Each row has a class, written after it.
[-21   1  65   1   9 -26 -41  16  19  35  50 -47 -63 -10  46 -26 -14 -40
 -13  34 -11   3 -15 -37 -46  11  34 -12  10  38   1  -1  -1 -16  19 -29
  14 -19 -19 -13  16   5  48] => K_269
[ 27   5   0 -20  41 -13  11  50  26  20  50 -51 -51 -15  31  -2 -14 -66
  -5  28   7  26 -16 -22 -34   7  42 -21  -3  32 -17 -18 -18  40  23  -5
   2  24 -12  -2  26   1  42] => K_269
[ 20 -11 -31 -89   0 -15  66  56  -5   0 -15   6 -98  25  30  14   1   1
 -17 -13  10 -29 -28 -68 -38   1 -31   6  -8  26  49 -32   4   7 -21   8
  17 -22 -24  41   1  17 -43] => K_830
[ 17 -27   1 -54  40 -10 -14  -3  11   1  29 -63 -52 -14  43 -42 -24 -68
   3  10   7 -30 -14 -35 -49  -9  15 -13   8  34  19  -2   4  36 -10  10
   4 -31 -19   4  14 -14  56] => K_467
[  3 -32 -14 -69  65  10  -5   2  15   2   2 -51 -44 -17  30 -32 -25 -69
   3  35  -9  -4 -12   6 -49 -12  47 -30  15  22   2  10 -16  46 -60   8
  -2  -2 -11  -6  29  -3  70] => K_145
[  2   2  22 -30  56 -14   1  35  12  20  51 -50 -17  -5  22 -25  -9 -63
  -2  29 -10  17  -2 -20 -31  -3  56 -19  17  50 -19   0 -11  40  -2 -12
  14   1 -16 -12  29 -16  45] => K_616
[-18   5  58 -52  46  -9 -11  36  -7  16  41 -50 -22 -27  13 -18   8 -49
   0  45  -5  26   2 -32 -30 -10  49  -8  20  22 -26 -13 -24  27 -11 -14
  18 -21 -30 -12   0  -5  52] => K_69
[-67  14   7 -24 -21 -12  24  25  13  -3 -52  12 -66  38  12  13  51  40
 -52   7 -21  30  28 -16  -9  -1  45  20  12  26  28 -17   7 -71 -42 -26
  74  -5 -11  13 -18  -1 -30] => K_145
[ -1 -36  11 -40  46   3   5   6   0  11   5 -31 -39 -11   8 -35   5 -66
   8  27 -11 -17  17  -3 -19 -16  58 -20  18  34  21  18 -25  28 -42  30
  16 -24 -10 -13   9 -10  51] => K_830
[ 26   1  -9 -40  50 -12   6  38  21   5  49 -68 -39  -5  41 -17  -5 -73
  -6  39   7  11 -11 -19 -37  -8  38 -32   2  53 -27  -9 -11  40   2 -13
 -12  22 -10   0  25   3  50] => K_9
[ -1 -13  20 -25  52  -2 -26  15  15  11  42 -60 -16  -2  39 -32 -23 -53
  -9  36 -14  -4  -9 -29 -56  -1  18 -25  17  44  -6  -3  -1  35 -22  -3
  -3   1 -13 -13  30 -10  46] => K_616
[-12  26  -3 -21 -24 -14  88  47  32   8 -30  23 -69  20  -1  29  47   8
 -31  -7 -13  52   8 -15  13   3  62  17   6  22 -11 -20 -10 -63  -3 -41
  76  34 -18  13  -2   7 -38] => K_145
[ -31   -9   18  -31  -26  -27   58   41   -9    5  -35   24 -103   31
    7    5   35   21  -28  -30  -17   -1    5  -67   -6   -2   -4   16
   16   29   48  -32   14  -49  -22  -20   56  -36  -27   27  -18   12
  -48] => K_830
[-10   7  18 -18  32 -11   3  27   1  20  37 -28 -20 -12  22  -5   6 -61
 -10  57  -9  31  15   3 -21   2  56  -3   5  38 -33  14 -18   9 -24  -7
  21  38 -14 -13  15   3  46] => K_398
[ -6  37 -26 -44   7 -18  62  72   9 -19  -4  15 -23  27  12  41  36  27
 -48  42   0  42  28   8  13  14   8  25 -12  12 -14 -12   2 -43 -22 -16
  35  90  -2  20 -16   8 -35] => K_9
[ -10  -22   -5 -102    6  -18   42   30  -11  -11  -55   -8 -109   25
   22    0    2    9  -14  -25   10  -42  -21  -62  -38    2  -29   10
    6    8   48  -42   18   14  -55    3   30  -47  -23   42    1   13
  -28] => K_69
[-36   2 -15 -27  15 -21  34  34   2 -12 -36  18 -57  32  23  24  18  31
 -44  24  -2  15  22 -20 -27  21   1   3  -6  13  32 -15  15 -52 -41 -17
  37  52   0  22 -21  11 -28] => K_269
[ 18  13 -31 -49   2 -30 111  53   4  -9 -23  -3 -68   2   1  30  44 -12
 -31 -11  18   8  16 -47   1  -8  16  22  -1  14  19 -32   1 -11  -7  -4
  57  23 -20  41 -28 -15 -26] => K_467
[ -2 -14  37 -29  29 -12 -30   7  13  17  48 -49 -35  -7  47 -31 -13 -57
  -9  34  -5   9 -19 -27 -47  -3  26 -13   9  43   7   4   0   5   7  -4
  14  -4 -14 -10  14  -8  53] => K_467
[ 15  -5  -8 -44  36 -16 -16  25  14   2  42 -49 -12  -5  29 -15  -9 -72
   8  58  13  17   8   2 -38  10  58 -27  -6  47 -39   8 -31  22 -18   4
 -11  38   9 -17  28  -8  54] => K_69
[ 15 -22 -21 -75  81   8  -1  23   1  -6  22 -47 -22 -15  35 -19 -27 -70
  -6  45   9  -3 -15   5 -56  -6  18 -18   0  24   3  -1 -12  59 -50  23
  -2  30  -5  -1  34 -15  56] => K_467
[ -3   4 -47 -74   2 -18  73  39  22  -9 -31   7 -86  28  22  16  16   2
 -39  -5   9  -6 -13 -27 -27   6  20  12  -8  22  19 -22   4 -26 -34 -23
  33  20 -16  34   1  14 -30] => K_145
[-29  10  85 -11   7 -28 -23  16  14  21  43 -29 -44  -6  42 -35  -1 -32
  -3  24 -21  20 -15 -52 -32   1  44 -26  19  35  -2  -4 -11 -22  15 -17
  17 -36 -30 -20  12   4  43] => K_170
[ -3 -21  48 -32  20 -16 -32   2   8  24  24 -58 -87 -18  43 -46 -28 -53
  10  -9 -16 -27 -17 -57 -49  -5   9 -24  19  27  39 -15   5   1   3 -20
  10 -81 -39   1  24   6  62] => K_269
[ -4  18 -44 -54  12 -20  74  72  12 -22  -7  -3 -42  32  17  40  29  15
 -49  22  11  26  16  -1  -9   5   9  24 -11  21 -14 -21  -1 -29 -35 -27
  34  72  -6  21 -15  14 -38] => K_9
[ 23  -5 -63 -74  24 -22  74  53  15 -14 -20 -16 -59  33  21  15   6 -10
 -32  -5  18 -16  -8 -35 -29   0   3  -5  -9  32  20 -30   8  16 -34   3
  20  24  -4  36   0  -7 -34] => K_616
[  2 -24  40 -29  26 -14 -27   6  19  22  31 -67 -62  -5  36 -52 -23 -58
   1 -13 -18 -34 -27 -56 -39 -14  18 -17  28  45  12  -8   8  31  -6  -9
  13 -72 -28  -5  24  -7  49] => K_616
[  4 -26  10 -56  50  -4  -9  13  -3   5  31 -66 -60  -9  41 -39 -17 -62
   7  18 -12 -22 -18 -26 -48 -17  16 -22  15  39  15   0  -1  44 -29 -10
  -3 -34 -22   0  22  -1  59] => K_9
[-17 -18  30 -51  56   0  -9  -1 -11   0  15 -50 -36 -26  23 -35  -6 -58
  -2  26   4 -18   5 -26 -44 -20  23 -13  20  16  16  -6  -1  34 -37   6
  11 -28 -24   3   7 -21  60] => K_467
[-10 -14  21 -38  49  -7 -18  16   5   7  36 -43 -27 -12  33 -26  -7 -52
  -9  42  -6  15  -1 -16 -45  -6  34  -7   9  36   2   6  -8  18 -15   3
  22   8 -14  -7   9 -14  51] => K_467
[-14  30 -28 -36  -3 -19  84  56  15 -11 -27  30 -43  24   0  41  34  10
 -33  19  -2  53  29   0   7  15  45  15  -6  22 -10  -6 -13 -65 -26 -26
  51  69  -2  15 -15  11 -29] => K_145
[ -24  -32   62  -29   14  -42  -35  -10   10   11    5  -42  -82   -5
   39  -59  -17  -42   13  -29  -26  -33   -8  -70  -34  -13   35  -25
   26   39   42    1   10   -4   -6   -2   23 -107  -40   -2   21    4
   54] => K_170
[ -45   -4   24  -52  -28  -14   24   14    5    6  -47   15 -107   32
   30   -1   15   31  -34  -16   -8  -13  -15  -55  -25   -3   -6    7
   12   19   40  -35   26  -58  -31  -38   47  -45  -28   34   -7   21
  -33] => K_145
[ -1 -17  17 -50  45 -10 -33   1  -3   5  36 -52 -35 -14  44 -37 -20 -57
  -4  30  -2 -17 -11 -28 -56  -9  18 -11   9  43  16  -3   1  25 -13   2
   5 -21 -19  -1  25 -10  56] => K_467
[-11 -16   0 -65  57   1 -30  -1 -13   0  30 -40 -23 -13  41 -24 -48 -46
 -11  61  -2 -17 -24  -7 -83  12 -14  -7   3  11  -1  17  -5  43 -71   5
 -29  35 -18  -1  18  14  54] => K_398
[ 13  -5 -12 -40  41 -15  16  18   5  10  22 -40 -38 -19  17 -17  -7 -79
   2  23   2 -16   4  -5 -24  -2  64  -5  -3  42 -17  18 -21  30 -26  10
  15  -2 -16  -4  22   3  53] => K_398
[  7   4  22  -3  36  -9  16  24  26  23  43 -22   1 -15   9 -12  18 -63
  -2  48  -9  28  25  -2  -6   2  81 -15  11  51 -32  21 -35  -9   6  -4
  27  26 -13 -21  15   0  38] => K_830
[ -15  -38   -9 -101    5   -7   49   28  -15   -1  -69  -11 -114   34
    9   -1  -11    9  -22  -39    4  -30  -15  -49  -31  -16  -32   11
    1    1   65  -36   27   18  -62    4   26  -61  -28   41   -7   12
  -24] => K_998
[  6  -7  39 -31  35  -7 -28  22   9  18  53 -42 -35 -12  41 -25 -25 -57
  -7  35 -13 -15 -31 -47 -61  -1   7 -16  14  40  -3   1 -17  16 -10   2
 -17 -18 -19 -13  25  12  40] => K_830
[-55  28   4 -15 -21 -20  19  29  15 -10 -22  24 -43  36  24  22  27  46
 -55  34 -22  43  18 -22 -21  17   2  25   0  23  16 -15  10 -88 -30 -40
  50  32 -11  17 -18  18 -35] => K_145
[-14 -10  44 -14  23 -20 -41   8  11  24  27 -51 -70 -13  41 -38 -18 -50
  -2  16 -13 -19 -14 -45 -41  -2  23 -22   9  38  14  -1  -1  -4   0 -15
  13 -45 -21  -6  11   1  54] => K_269
[ -3  -3  21 -21  42 -11   9  32   5  17  35 -42 -38 -20  21 -10   1 -72
 -10  28 -14  11  15 -26 -33  -6  50  -2  18  35 -31   8 -17  22 -24 -14
  30   2 -30 -11  13   2  60] => K_398
[-39 -14  96 -19   1 -14 -86 -30  -1  11  23 -54 -48  -3  45 -55 -15 -26
   9  22 -18 -22  -5 -69 -66  -1   5 -22  26  41  16 -10  12 -20  -3 -20
  -6 -75 -29 -11   6  11  45] => K_69
[-45  10  52 -19  39 -19 -32  23  -3  -4  26 -16   4 -12  16 -16   1 -19
 -15  48 -22  32  10  -6 -22  -9  50  -5  11  20  -9  11 -24   1 -33  12
  16   9 -20 -24  10   6  45] => K_170
[-31   9 -26 -28   9 -11  69  46  10 -17 -21  -1 -30  27   0  24  46  17
 -46   6  -4  17  35 -24 -11  -6  34  14   4  25  19 -24   4 -18 -41 -11
  57  29 -18  19  -8  -9 -35] => K_616
[  8 -45  40 -80  52  -2 -20  11   7  33   8 -55 -65   2  24 -48 -37 -68
   3  -1 -11 -12 -18 -37 -43 -21  17 -34  15  22  23   1   8  31 -17  -4
  -2 -69 -34  -2  12  -7  60] => K_998
[   5  -31   53  -41    8  -41  -13    6   20   18   20  -49  -99   -6
   44  -53  -31  -55   21  -41  -13  -24  -39  -70  -40  -14   19  -30
   17   32   38  -16   10   25   20  -13   16 -112  -45    0   36    8
   50] => K_170
[  4 -16  54 -15  -6 -28 -32  14  21  32  45 -50 -79  -5  50 -38  -8 -57
  -1  -2 -15   0 -23 -61 -35  -7  25  -9  15  53  17  -7   9 -12  37 -16
  36 -59 -24  -4  25 -13  48] => K_467
[  5 -11  33 -38  20 -15 -21  24  20  21  52 -56 -52  -5  35 -35  -1 -65
   2  15  -1  -2 -13 -46 -41   6  50 -21  15  47 -21 -10 -14  16  16 -17
   7 -27 -19 -15  26  -4  53] => K_69
[-20  -3 -27 -44  22 -12  63  56  10  -9 -47   3 -70  18  11  33  30  20
 -39  10   7   4  24 -22 -21   3   8   9 -11   3  24 -23   6 -29 -40  -5
  45  28 -15  29 -19   3 -40] => K_269
[-44  11  91  10   5  -5 -15  11   7  36  22 -21 -18   2   2 -16  17 -43
  -6  27 -25  48  40  -6   2 -14  81  -6  22  43 -24   6  -9 -31   6 -41
  54 -27 -23 -31  19  -5  52] => K_998
[-23  15  -7 -60   0 -21  45  53   0   7 -19   7 -48  42  12  20  15  24
 -54  23   4  16   9 -25 -28   9   6  15 -16  24  10 -18  10 -46 -22 -28
  24  32 -11  19 -16   4 -37] => K_998
[  8  -3   1 -54  62  -7  14  26  -9   6  23 -41 -28 -25  21 -12 -18 -79
  -2  40  -4  -4   6 -15 -43  -6  36 -14   7  24 -12  11 -25  31 -50   8
   5   4 -21  -3  12   0  64] => K_398
[ 17 -25 -19 -44  48  -6  12  20  19   7  25 -39 -26 -13  10 -23  -1 -78
   2  29   1  -6  11   8 -24 -14  74 -16   8  44 -11  20 -38  34 -33  16
  18   5 -10 -17  22  -5  55] => K_830
[  7  17 -47 -56   5 -16 101  55  17  -2 -24   4 -75  16  13  29  40 -12
 -34  14  10  10   9 -34 -10   3  38   3  -9  23   9 -21  -9 -17 -21  -7
  38  30  -9  37 -14  -9 -26] => K_145
[ -9  14  -1 -59  -1 -22  38  54   4   5 -15  10 -69  24  30  18  16  27
 -42  18   9   7  -7 -44 -28  14 -26  26 -10  19  24 -35  19 -36  -1  -8
  40  17 -17  41  -7  -5 -50] => K_467
[ -3 -39 -32 -77  88  16  -5  -5   5 -15 -14 -44 -27 -13  20 -34 -26 -68
   3  43  -5  -6   4  20 -51 -14  56 -35   7  25   6  22 -19  44 -84  25
 -10  17  -4  -6  15  -4  64] => K_145
[ 20  -4  -9 -23  62   0  52  49  20  11  56 -16  11 -10   5   6  15 -86
  -6  55   4  53  14  25   5  -4  90 -25   2  40 -46  21 -41  23  -8   0
  19  75   1 -31   9  -3  44] => K_830
[ -2   7 -52 -99  37 -26  86  59  -1 -26 -38  18 -50  25  18  27  15  18
 -32  18  15   2  -6 -16 -29  11  -4   4 -13  -7  30 -22  -9  15 -63  26
  10  52 -10  37   3   3 -33] => K_170
[ -7   4  40 -40  27 -12 -18  38   8  32  62 -45 -30   4  34 -19 -24 -57
 -17  56  -4  33 -20 -15 -47  -3  31 -13  -5  43 -26   3 -14  17   3 -32
  -2   8 -15 -20  17   0  54] => K_998
[-21  -5  50  -3  11  -6  -7  13  22  22  23 -53 -40  -6  17 -35  16 -49
   2  -4 -24   6  15 -30  -9 -18  64 -11  32  53   3 -12 -11  -5  -2 -19
  53 -64 -28 -17  32 -11  46] => K_616
[-88  -9  46 -35  -4  -2  30  26 -14   4 -78  30 -60  48 -12  13  35  51
 -41  -4 -27  27  41  -9  -9  -6  15  25  13  12  37 -13  17 -75 -68 -33
  80 -22 -18   7 -17   7 -38] => K_998
[-45  34  -5 -13 -13  -6  59  48  22  -6 -44  31 -27  26 -13  36  62  34
 -40  12 -21  67  35  21  28   2  69  26   0  20 -14   0 -13 -86 -21 -28
  75  53  -3  -1 -21   6 -42] => K_145
[  14    4  -28  -88  -21  -36   46   51   13   -5   -6  -14 -101   30
   40   14    1   -1  -20   -3   29  -14  -23  -71  -38   18  -16    9
  -16   35   12  -49    9   -2   -8  -16   21   -7  -21   45   12   18
  -38] => K_69
[-19 -27  51 -17  17 -19 -26   4   7  16  15 -71 -81  -7  33 -49   2 -52
   2 -10 -28 -19  -2 -38 -26 -23  35 -11  31  48  16   2  11  12 -12 -26
  33 -74 -27 -12  10  -3  60] => K_9
[-17 -25  67 -17  18 -23 -46  -6   4  20  27 -42 -65 -16  38 -44 -15 -50
  -4   9 -22  -9  -6 -55 -44 -13   9  -1  29  38  25 -10  12   0  -1 -12
  33 -63 -34   3  25  -4  60] => K_467
[-14   2  -6 -59  -8 -23  52  26  12  -1 -33  19 -99  31  31   7  10   8
 -34  -4  -1 -17 -21 -51 -31   3  -9  10  -1  26  28 -25  17 -42 -23 -31
  31 -12 -21  39  -6  23 -34] => K_145
[ -3 -14  37 -42  29  -3  -7   7  15  26  11 -42 -48  -2  16 -36 -21 -62
   6   4 -13  -4   5 -18 -22  -3  53 -14  13  34  -2   5  -7   8 -12  -7
  19 -51 -21  -9  41  -5  58] => K_998
[-49 -28  47  -3  39   3 -57 -27  12   3 -11 -49 -49 -11  28 -44 -10 -25
  -9  10 -27 -24  18 -24 -46  -9  30 -15  27  15  32   3   8  -7 -43  -7
  35 -59 -25 -12   6  -4  56] => K_269
[  5 -24  14 -36  38 -16 -31  10  17  12  35 -60 -40  -1  36 -41 -33 -54
  -3  12 -16 -15 -12 -39 -54  -7  18 -20  20  45   5  -6   3  34 -22  -6
   2 -30 -23  -2  36 -10  47] => K_616
[-46 -13  -1 -50 -24 -17  21   9   4 -17 -56 -14 -81  36  17   4  31  33
 -20 -27   1  -3   4 -51 -30   1  10   6   2  18  44 -35  26 -24 -39  -9
  40 -31 -18  24  -5   3 -46] => K_69
[ 31 -25 -30 -88  78   0  20  39  11  13  22 -54 -26  -3  14 -17 -35 -83
  -6  48  13  23  -7  14 -41  -7  48 -31  -6  25 -23   5 -27  64 -47  15
 -17  36  -4  -4  21 -10  63] => K_998
[-51   2  29 -17 -27 -23  43  33   5  16 -48  10 -64  43  -6  16  39  39
 -35 -13 -20  45  31 -22   0   0  34  20   3  28  17 -14  23 -66 -11 -43
  65  -2 -17   8 -16   2 -45] => K_998
[ 18   1 -44 -88   9 -20  71  49   3  -2 -18  15 -88  26  31  20  -8   3
 -27  12  16 -15 -28 -39 -48  14 -21   4 -15  19  19 -22   6 -12 -24 -18
   0  32 -12  43  -3  17 -34] => K_145
[-22  13   1 -42 -21 -36  72  51  11  12 -25  -2 -80  38   3  26  27   8
 -43 -19   0  22  10 -44 -12   1  29  26  -4  28   6 -20  13 -30 -12 -39
  52   7 -22  23  -8   0 -36] => K_998
[-33  10 -12 -55   2 -35  57  37  11 -21 -47  14 -61  36  18  16  29  29
 -25 -11  -1   8  18 -24 -17   9  28  10  -4  21  29 -14   2 -32 -37  -4
  51  10 -17  18   1   8 -35] => K_170
[ -1  31 -19 -46  -3 -28  79  67  -2   5 -11  15 -58  16  10  42  26   8
 -39   5   0  20  23 -46  -8  18   3  31  -1   6  -3 -20   5 -32 -17 -14
  46  35 -28  37 -13   3 -36] => K_398
[-23   9 -16 -72  15 -12  63  50   1  -2 -39   4 -51  44   4  25  24  17
 -50  11   7  16  14 -15 -22  -1  15  15 -11  16   9 -18  10 -25 -38 -22
  30  34 -12  21 -20   0 -40] => K_998
[ 11  -4  10 -32  48 -14   8  36   4   5  53 -62 -32 -11  33 -14   0 -74
  -7  45  -5  20  -6  -8 -31 -14  46 -17  11  48 -19   3 -16  45 -17  -9
   2  26  -8 -13  14   3  64] => K_9
[-60  -2  14 -37 -22 -14  17   5  11  -5 -54  19 -96  37  26  -5  25  37
 -37 -11 -21  -4   4 -42 -22   5   9  16  13  24  37 -16  29 -59 -41 -34
  59 -23 -21  27  -8  11 -34] => K_145
[-11  29 -38 -51  15 -18  70  60  -7 -10  -9  12 -33  16   9  35  28  12
 -49  34   3  17  28 -17 -18  17   2  31 -12   6   4 -10  -1 -25 -36 -10
  37  58 -20  27 -24   4 -27] => K_398
